Here is a tiny trained network, its code and every weight. The questions are about switching its units off for an input and a target symbol, where a switched-off unit gives its printed mean instead of its output.

import numpy as np


def w(rows, s, z=0):
    codes = np.array(rows[::2]) - 128.0
    scale = np.full(codes.shape[1], s)
    scale[-1] = z or s
    return codes * scale


def f(y):
    return np.maximum(y, 0)


def softmax(a):
    e = np.exp(a - a.max(-1, keepdims=True))
    return e / e.sum(-1, keepdims=True)


def log_softmax(a):
    a = a - a.max(-1, keepdims=True)
    return a - np.log(np.exp(a).sum(-1, keepdims=True))


def net(x, mask):
    ids = ['Φαεζθστ'.index(c) for c in x.split()]
    T = len(ids)
    res = E[ids] + P[:T]
    r = res
    for j in range(2):
        rows = slice(3 * j, 3 * j + 3)
        q, k, v = (r @ M[0][rows].T for M in (Q, K, V))
        z = softmax(np.where(np.tri(T) > 0, q @ k.T / 3**0.5, -1e9)) @ v
        o = O[0][rows]
        res = res + np.where(mask[j], z, o[:, -1]) @ o[:, :-1]
    y = f(res @ A[0][:, :-1].T + A[0][:, -1])
    res = res + np.where(mask[2:14], y, B[0][:, -1]) @ B[0][:, :-1]
    return log_softmax(res[-1] @ U[:, :-1].T + U[:, -1])


Q, K, V, O, A, B = {}, {}, {}, {}, {}, {}
E = w([
[165,34,153,149],'Φ',
[159,78,197,145],'α',
[119,196,64,103],'ε',
[84,128,30,141],'ζ',
[191,170,199,107],'θ',
[159,131,102,119],'σ',
[47,210,54,2],'τ',
],0.016)
P = w([
[182,50,84,4],'0',
[51,149,126,74],'1',
[47,130,231,140],'2',
[165,176,199,255],'3',
[80,145,179,135],'4',
[89,145,198,94],'5',
[91,116,131,72],'6',
[118,149,200,135],'7',
[117,142,167,141],'8',
[131,133,153,70],'9',
],0.007)
Q[0] = w([
[144,152,92,166],'head 0',
[189,186,134,136],'head 0',
[108,162,5,159],'head 0',
[56,128,136,177],'head 1',
[233,95,163,132],'head 1',
[16,169,68,105],'head 1',
],0.011)
K[0] = w([
[2,195,192,91],'head 0',
[231,156,43,103],'head 0',
[42,142,136,223],'head 0',
[162,247,230,100],'head 1',
[188,5,123,66],'head 1',
[59,181,193,87],'head 1',
],0.0074)
V[0] = w([
[54,248,52,74],'head 0',
[44,66,116,204],'head 0',
[76,1,76,190],'head 0',
[121,222,150,128],'head 1',
[110,132,229,96],'head 1',
[124,176,177,212],'head 1',
],0.0088)
O[0] = w([
[63,41,183,176,145],'head 0',
[112,213,214,158,3],'head 0',
[119,233,174,161,24],'head 0',
[190,61,140,165,113],'head 1',
[58,90,2,23,163],'head 1',
[113,30,19,123,32],'head 1',
],0.0089,0.0054)
A[0] = w([
[75,171,117,245,146],'neuron 0',
[97,150,207,56,254],'neuron 1',
[39,100,170,170,85],'neuron 2',
[182,32,122,131,118],'neuron 3',
[33,150,3,223,148],'neuron 4',
[150,79,223,53,109],'neuron 5',
[87,207,108,17,190],'neuron 6',
[170,118,207,100,110],'neuron 7',
[221,81,125,52,93],'neuron 8',
[185,90,144,190,73],'neuron 9',
[99,120,130,47,210],'neuron 10',
[120,254,159,124,59],'neuron 11',
],0.0086,0.0034)
B[0] = w([
[207,136,133,1,149],'neuron 0',
[121,174,137,176,241],'neuron 1',
[146,94,77,95,165],'neuron 2',
[71,157,79,156,231],'neuron 3',
[127,75,206,36,168],'neuron 4',
[25,105,92,182,228],'neuron 5',
[168,88,182,76,255],'neuron 6',
[68,141,139,239,183],'neuron 7',
[147,136,124,209,252],'neuron 8',
[65,153,149,101,144],'neuron 9',
[180,84,63,109,246],'neuron 10',
[160,168,115,101,203],'neuron 11',
],0.0064,0.008)
U = w([
[105,255,75,12,152],'Φ',
[207,109,158,14,123],'α',
[165,95,152,126,128],'ε',
[151,173,150,153,33],'ζ',
[229,124,11,154,99],'θ',
[179,148,141,142,253],'σ',
[22,135,108,37,98],'τ',
],0.0088,0.0042)

Each question gives the input, a string of symbols that net reads in full, and the target symbol t.
The units are the heads (3 rows each of Q, K, V and O) and the neurons (one row each of A and B). Each row of codes is followed by its name. A weight is (code - 128) times the scale printed after its matrix; where a second scale follows, it is the last column's (O, A, B and U).
mask holds one flag per unit, heads first, then neurons. A switched-off unit (its flag False) gives its mean, the last column of its rows in O or B, instead of its output. The means were averaged over made-up inputs and are rounded, as every weight is.
A unit's drop is (log p(t) with every unit on - log p(t) with that unit switched off) / (log p(t) with every unit on - log p(t) with every unit switched off).
The circuit of an input: a set's keep is (log p(t) with only the set's units on - log p(t) with every unit switched off) / (log p(t) with every unit on - log p(t) with every unit switched off). Starting from the 12 units with the biggest drops (on a tie, the unit counted first), units are removed one at a time, each time the one whose removal leaves the highest keep (on an exact tie, the one counted first), for as long as the keep stays at least 0.8.
circuit, biggest first: the units of the circuit, biggest drop first
unit that matters most: the unit with the biggest drop
k most important neurons: the k neurons with the biggest drops, biggest first
which heads matter: for each layer, one digit per head in row order, 1 if its drop is at least 0.15 and else 0, layers parted by /
drop when u is switched off: that unit's drop, to one decimal
input ζ ε θ θ, target ζ: which heads matter	01
input τ Φ Φ, target τ: which heads matter	01
input σ θ θ σ α α σ ε, target α: unit that matters most	neuron 4
input τ τ σ θ σ, target τ: which heads matter	10
input θ θ α Φ θ σ, target θ: which heads matter	11
input σ σ θ θ Φ ζ ζ σ ε, target α: which heads matter	00
input τ σ θ σ τ θ θ θ ζ, target τ: which heads matter	11
input ζ ζ ζ Φ, target ζ: which heads matter	10
input Φ θ θ α, target Φ: circuit, biggest first	head 0; head 1
input θ σ α τ θ τ θ θ, target θ: circuit, biggest first	head 0; head 1; neuron 8
input τ θ α ε α α, target τ: circuit, biggest first	head 0; neuron 3; head 1
input ζ ζ ε σ α Φ σ θ, target ζ: circuit, biggest first	head 1; neuron 7; head 0
input α θ σ, target α: 2 most important neurons	neuron 5; neuron 6
input Φ τ ε ζ τ Φ, target Φ: circuit, biggest first	head 0; head 1
input α α θ θ α σ, target α: 2 most important neurons	neuron 6; neuron 5
input Φ θ θ θ θ σ θ, target Φ: most important neuron	neuron 11
input α Φ ζ, target Φ: circuit, biggest first	head 0; neuron 0
input σ θ ε ε, target τ: circuit, biggest first	head 0; neuron 8
input τ σ θ σ θ θ, target τ: circuit, biggest first	head 0; neuron 5
input τ Φ α, target τ: circuit, biggest first	head 0; neuron 5; head 1
input ζ Φ α, target ζ: circuit, biggest first	head 0
input Φ σ θ σ Φ ζ, target α: 2 most important neurons	neuron 4; neuron 5
input σ ε ε τ, target τ: 2 most important neurons	neuron 8; neuron 6
input σ θ σ σ θ σ ε θ ζ, target τ: drop when head 1 is switched off	0.6
input Φ σ ζ θ θ Φ σ θ, target Φ: drop when head 0 is switched off	0.4
input τ θ ε τ, target τ: drop when head 0 is switched off	1.6
input Φ θ σ, target Φ: drop when neuron 3 is switched off	-0.2
